Below are the code and all the weights of a small trained network. Each question names an input and a target symbol and asks about switching units off, where a switched-off unit gives its printed mean instead of its output.

import numpy as np


def w(rows, s, z=0):
    codes = np.array(rows[::2]) - 128.0
    scale = np.full(codes.shape[1], s)
    scale[-1] = z or s
    return codes * scale


def f(y):
    return np.maximum(y, 0)


def softmax(a):
    e = np.exp(a - a.max(-1, keepdims=True))
    return e / e.sum(-1, keepdims=True)


def log_softmax(a):
    a = a - a.max(-1, keepdims=True)
    return a - np.log(np.exp(a).sum(-1, keepdims=True))


def net(x, mask):
    ids = ['ΔΘΞΠαβεζημστφψ'.index(c) for c in x.split()]
    T = len(ids)
    res = E[ids] + P[:T]
    r = res
    for j in range(2):
        rows = slice(3 * j, 3 * j + 3)
        q, k, v = (r @ M[0][rows].T for M in (Q, K, V))
        z = softmax(np.where(np.tri(T) > 0, q @ k.T / 3**0.5, -1e9)) @ v
        o = O[0][rows]
        res = res + np.where(mask[j], z, o[:, -1]) @ o[:, :-1]
    y = f(res @ A[0][:, :-1].T + A[0][:, -1])
    res = res + np.where(mask[2:10], y, B[0][:, -1]) @ B[0][:, :-1]
    return log_softmax(res[-1] @ U[:, :-1].T + U[:, -1])


Q, K, V, O, A, B = {}, {}, {}, {}, {}, {}
E = w([
[188,183,162,139],'Δ',
[110,109,61,126],'Θ',
[169,114,113,114],'Ξ',
[73,168,30,151],'Π',
[126,151,152,143],'α',
[195,146,154,130],'β',
[22,235,59,214],'ε',
[143,96,178,128],'ζ',
[72,70,80,132],'η',
[118,72,93,114],'μ',
[77,95,152,144],'σ',
[115,45,161,125],'τ',
[152,214,75,130],'φ',
[122,195,10,120],'ψ',
],0.013)
P = w([
[177,104,79,253],'0',
[87,115,164,134],'1',
[121,183,115,82],'2',
[134,169,132,204],'3',
[48,77,164,102],'4',
[99,179,123,59],'5',
[140,179,123,210],'6',
[35,85,166,75],'7',
[84,187,122,40],'8',
[150,174,115,214],'9',
],0.014)
Q[0] = w([
[139,117,151,149],'h0',
[168,97,125,250],'h0',
[115,115,84,194],'h0',
[113,106,117,61],'h1',
[80,138,130,16],'h1',
[127,138,130,64],'h1',
],0.016)
K[0] = w([
[135,104,144,160],'h0',
[194,75,112,245],'h0',
[133,141,113,176],'h0',
[68,152,129,83],'h1',
[95,140,139,2],'h1',
[106,148,157,81],'h1',
],0.018)
V[0] = w([
[113,116,155,101],'h0',
[41,103,135,150],'h0',
[234,119,152,119],'h0',
[116,254,164,118],'h1',
[50,170,184,185],'h1',
[134,206,59,163],'h1',
],0.015)
O[0] = w([
[173,124,139,159,51],'h0',
[125,50,111,178,174],'h0',
[157,191,209,73,41],'h0',
[58,212,229,111,76],'h1',
[91,151,220,242,182],'h1',
[6,162,94,110,255],'h1',
],0.011,0.0054)
A[0] = w([
[188,161,136,3,151],'n0',
[103,220,68,144,163],'n1',
[119,140,42,102,65],'n2',
[182,88,39,160,22],'n3',
[68,48,71,167,31],'n4',
[139,170,57,2,74],'n5',
[232,162,108,112,121],'n6',
[69,136,108,141,2],'n7',
],0.0093,0.0067)
B[0] = w([
[143,177,95,164,161],'n0',
[95,73,185,160,242],'n1',
[175,94,178,42,182],'n2',
[139,198,176,162,198],'n3',
[189,157,136,90,253],'n4',
[121,157,47,104,189],'n5',
[149,9,146,137,148],'n6',
[165,136,201,87,183],'n7',
],0.011,0.014)
U = w([
[214,246,198,86,67],'Δ',
[102,58,115,37,114],'Θ',
[131,214,48,130,147],'Ξ',
[148,60,221,26,84],'Π',
[141,152,219,140,68],'α',
[188,253,93,253,112],'β',
[220,80,248,118,53],'ε',
[201,163,165,60,136],'ζ',
[174,153,136,45,104],'η',
[126,107,12,83,120],'μ',
[11,47,38,216,254],'σ',
[120,21,89,176,234],'τ',
[113,238,108,132,82],'φ',
[64,108,125,63,81],'ψ',
],0.0062,0.0073)

Each question gives the input, a string of symbols that net reads in full, and the target symbol t.
The units are the heads (3 rows each of Q, K, V and O) and the neurons (one row each of A and B). Each row of codes is followed by its name. A weight is (code - 128) times the scale printed after its matrix; where a second scale follows, it is the last column's (O, A, B and U).
mask holds one flag per unit, heads first, then neurons. A switched-off unit (its flag False) gives its mean, the last column of its rows in O or B, instead of its output. The means were averaged over made-up inputs and are rounded, as every weight is.
A unit's drop is (log p(t) with every unit on - log p(t) with that unit switched off) / (log p(t) with every unit on - log p(t) with every unit switched off).
The circuit of an input: a set's keep is (log p(t) with only the set's units on - log p(t) with every unit switched off) / (log p(t) with every unit on - log p(t) with every unit switched off). Starting from all 10 units, units are removed one at a time, each time the one whose removal leaves the highest keep (on an exact tie, the one counted first), for as long as the keep stays at least 0.8.
circuit, biggest first: the units of the circuit, biggest drop first
unit that matters most: the unit with the biggest drop
k most important neurons: the k neurons with the biggest drops, biggest first
which heads matter: for each layer, one digit per head in row order, 1 if its drop is at least 0.15 and else 0, layers parted by /
input β τ α σ τ τ φ, target Ξ: unit that matters most	h0
input τ σ β τ α τ α ζ α η, target ε: circuit, biggest first	(h1, n6, n3, n2)
input σ τ Ξ τ τ Ξ β, target β: circuit, biggest first	(h1, n3, n2)
input μ τ τ ζ Ξ Ξ τ, target ζ: 4 most important neurons	(n3, n2, n1, n4)
input ε ζ μ τ Π Θ σ, target α: 2 most important neurons	(n7, n4)
input Ξ φ φ ζ, target μ: circuit, biggest first	(h1, h0, n5, n3)
input α τ ζ ψ, target σ: 3 most important neurons	(n4, n1, n3)
input ε Δ φ, target φ: circuit, biggest first	(h1, n5)
input ε μ α τ σ Ξ τ, target α: which heads matter	01
input Π μ ε μ ψ σ α, target Π: which heads matter	11
input σ σ φ Ξ, target β: circuit, biggest first	(h1, n3, n1)
input ε Δ σ α φ Δ Δ μ η φ, target α: circuit, biggest first	(n7, h1, n1)
input α τ Δ φ Ξ ψ σ τ Δ α, target σ: which heads matter	01
input φ τ τ Ξ τ φ σ ε Θ τ, target ψ: which heads matter	11
input ε β σ σ ζ, target τ: which heads matter	11
input α Θ ψ ζ, target σ: unit that matters most	n4
input α Π β σ φ, target σ: which heads matter	01
input ε Θ β α, target α: circuit, biggest first	(n7, h1)
input σ σ α β ψ φ σ σ σ σ, target β: which heads matter	01
input φ ψ Ξ μ μ α μ β φ σ, target ψ: which heads matter	11
